Below is a small trained network, with its code and all its weights. Each question gives an input and a class and asks what happens when units are switched off, that is, made to give their printed mean instead of their output.

import numpy as np


def w(rows, s, z=0):
    codes = np.array(rows[::2]) - 128.0
    scale = np.full(codes.shape[1], s)
    scale[-1] = z or s
    return codes * scale


def norm(h):
    return h / np.sqrt((h * h).mean(-1, keepdims=True) + 1e-5)


def f(y):
    return np.maximum(y, 0)


def log_softmax(a):
    a = a - a.max(-1, keepdims=True)
    return a - np.log(np.exp(a).sum(-1, keepdims=True))


def net(x, mask):
    res = np.array(x, float).reshape(1, 6) / 4 @ E
    u = 0
    for l in range(2):
        y = f(norm(res) @ A[l][:, :-1].T + A[l][:, -1])
        res = res + np.where(mask[u : u + 15], y, B[l][:, -1]) @ B[l][:, :-1]
        u += 15
    return log_softmax(norm(res)[-1] @ U[:, :-1].T + U[:, -1])


A, B = {}, {}
E = w([
[165,37,28,116,106,234],'x0',
[211,98,156,177,190,170],'x1',
[152,139,146,143,2,202],'x2',
[167,99,146,59,97,105],'x3',
[220,97,94,150,45,87],'x4',
[135,198,99,66,141,160],'x5',
],0.0095)
A[0] = w([
[106,168,99,109,84,147,36],'L0N1',
[96,99,181,225,88,177,189],'L0N2',
[160,89,110,132,130,134,24],'L0N3',
[144,190,166,145,169,152,192],'L0N4',
[195,90,127,137,3,189,102],'L0N5',
[185,112,143,142,146,144,12],'L0N6',
[43,112,90,113,142,166,166],'L0N7',
[141,142,158,110,127,94,35],'L0N8',
[157,168,210,140,173,168,16],'L0N9',
[163,62,187,116,196,148,107],'L0N10',
[83,207,189,64,35,169,27],'L0N11',
[110,53,119,60,137,139,3],'L0N12',
[96,129,160,123,111,62,27],'L0N13',
[73,156,171,121,120,87,147],'L0N14',
[114,155,135,97,122,105,77],'L0N15',
],0.029,0.0027)
B[0] = w([
[170,173,155,161,159,102,165],'L0N1',
[51,91,7,153,121,85,191],'L0N2',
[126,181,107,129,117,111,161],'L0N3',
[203,119,161,139,169,127,175],'L0N4',
[179,39,126,3,29,128,250],'L0N5',
[110,141,88,119,128,179,158],'L0N6',
[188,115,119,86,171,202,182],'L0N7',
[139,132,144,133,148,83,153],'L0N8',
[198,152,136,55,208,94,174],'L0N9',
[3,151,100,136,135,122,187],'L0N10',
[54,234,155,196,122,247,205],'L0N11',
[148,173,24,92,155,40,174],'L0N12',
[138,172,150,87,117,56,170],'L0N13',
[163,132,133,146,41,82,184],'L0N14',
[130,144,168,111,140,135,155],'L0N15',
],0.04,0.023)
A[1] = w([
[137,139,218,182,155,186,83],'L1N1',
[142,139,107,200,9,177,60],'L1N2',
[151,160,82,102,169,123,113],'L1N3',
[188,142,122,92,60,164,77],'L1N4',
[149,87,209,182,89,37,61],'L1N5',
[119,126,119,101,114,187,31],'L1N6',
[4,72,112,164,131,167,82],'L1N7',
[120,71,113,99,106,144,5],'L1N8',
[198,107,81,137,165,121,132],'L1N9',
[19,130,85,226,116,123,123],'L1N10',
[143,37,69,150,252,184,95],'L1N11',
[113,73,112,39,101,152,48],'L1N12',
[205,132,153,100,145,128,55],'L1N13',
[133,31,92,112,79,117,121],'L1N14',
[150,50,52,189,112,56,184],'L1N15',
],0.023,0.0033)
B[1] = w([
[193,178,143,205,197,185,164],'L1N1',
[79,130,64,50,212,107,191],'L1N2',
[119,61,110,111,139,157,222],'L1N3',
[176,57,107,166,84,143,240],'L1N4',
[88,109,192,84,182,54,168],'L1N5',
[121,92,124,114,146,64,172],'L1N6',
[98,193,162,190,80,108,162],'L1N7',
[139,158,146,98,146,173,185],'L1N8',
[158,70,119,167,139,143,188],'L1N9',
[26,126,82,156,56,113,179],'L1N10',
[33,91,213,106,222,153,178],'L1N11',
[185,184,134,75,151,156,249],'L1N12',
[13,111,142,140,49,147,196],'L1N13',
[112,148,214,72,116,169,229],'L1N14',
[212,107,150,253,102,169,197],'L1N15',
],0.038,0.014)
U = w([
[172,27,144,206,92,131,82],'0',
[206,84,105,12,54,196,158],'1',
[75,116,119,210,36,83,2],'2',
[27,185,29,130,100,152,156],'3',
[167,158,223,74,123,17,155],'4',
[192,105,41,140,169,27,71],'5',
[94,53,117,104,254,193,151],'6',
[174,250,219,197,141,228,149],'7',
],0.019,0.0083)

Each question gives the input, the list of numbers given to net, and the class t.
The units are the neurons (one row each of A and B). Each row of codes is followed by its name. A weight is (code - 128) times the scale printed after its matrix; where a second scale follows, it is the last column's (A, B and U).
mask holds one flag per neuron, layer by layer. A switched-off neuron (its flag False) gives its mean, the last column of its row in B, instead of its output. The means were averaged over made-up inputs and are rounded, as every weight is.
A unit's drop is (log p(t) with every unit on - log p(t) with that unit switched off) / (log p(t) with every unit on - log p(t) with every unit switched off).
The circuit of an input: a set's keep is (log p(t) with only the set's units on - log p(t) with every unit switched off) / (log p(t) with every unit on - log p(t) with every unit switched off). Starting from the 12 units with the biggest drops (on a tie, the unit counted first), units are removed one at a time, each time the one whose removal leaves the highest keep (on an exact tie, the one counted first), for as long as the keep stays at least 0.8.
circuit, biggest first: the units of the circuit, biggest drop first
k most important neurons: the k neurons with the biggest drops, biggest first
top k neurons in layer l: the k neurons of layer l with the biggest drops, biggest first
drop of u: that unit's drop, to one decimal
input [7,-1,-5,4,1,-7], class 5: circuit, biggest first : [L0N12]
input [-3,-4,0,-1,-3,-6], class 4: 2 most important neurons : [L0N13, L0N14]
input [6,-7,-5,6,-5,-6], class 6: circuit, biggest first : [L0N7, L0N5]
input [7,-1,-3,-2,-7,-7], class 6: 3 most important neurons : [L0N7, L0N11, L1N11]
input [1,-7,-7,7,8,2], class 5: circuit, biggest first : [L0N5, L0N11]
input [1,-5,-5,-1,6,8], class 7: 3 most important neurons : [L0N12, L0N5, L0N2]
input [-4,5,-8,-5,-2,2], class 6: circuit, biggest first : [L0N5, L1N3]
input [2,-6,-8,4,3,7], class 5: 4 most important neurons : [L0N5, L0N12, L0N11, L1N14]
input [-7,4,5,-4,-3,-1], class 5: circuit, biggest first : [L0N2, L0N9]
input [-7,7,-5,-2,-7,5], class 4: 2 most important neurons : [L0N11, L0N14]
input [-5,-2,4,3,0,-2], class 3: circuit, biggest first : [L0N11, L1N2]
input [-5,6,-8,3,7,0], class 3: 2 most important neurons : [L0N5, L0N10]
input [5,-1,0,1,-5,2], class 6: top 2 neurons in layer 0 : [L0N5, L0N7]
input [-5,7,8,3,-6,7], class 7: circuit, biggest first : [L0N11]
input [-2,-1,-6,-3,-2,8], class 6: 4 most important neurons : [L0N5, L0N11, L0N4, L0N7]
input [-1,-1,-3,-6,3,2], class 0: top 3 neurons in layer 0 : [L0N11, L0N5, L0N10]
input [5,5,2,-6,-3,5], class 6: 2 most important neurons : [L1N11, L0N5]
input [0,-6,-2,-3,5,-8], class 4: 3 most important neurons : [L0N11, L0N13, L0N7]
input [8,2,-1,-2,-6,1], class 6: 2 most important neurons : [L0N7, L0N5]
input [-7,-3,5,-6,0,-2], class 3: circuit, biggest first : [L0N2]
input [4,1,1,-8,-3,-8], class 2: 2 most important neurons : [L0N2, L1N15]
input [-5,6,-3,-7,6,-5], class 3: 2 most important neurons : [L0N5, L0N2]
input [2,-1,-8,7,-1,-8], class 3: 2 most important neurons : [L0N10, L0N5]
input [3,-4,-4,-1,-1,-8], class 6: 3 most important neurons : [L0N5, L0N7, L0N11]
input [1,-1,-4,8,-8,-7], class 5: top 2 neurons in layer 1 : [L1N13, L1N14]
input [-5,6,1,-4,5,-3], class 6: 2 most important neurons : [L0N9, L0N11]
input [-6,-2,3,2,-2,-1], class 7: top neuron in layer 0 : [L0N11]
input [-1,2,-6,-7,-5,6], class 6: drop of L0N5 : 0.6
input [-1,-3,-5,4,-1,-6], class 4: drop of L0N2 : 0.1
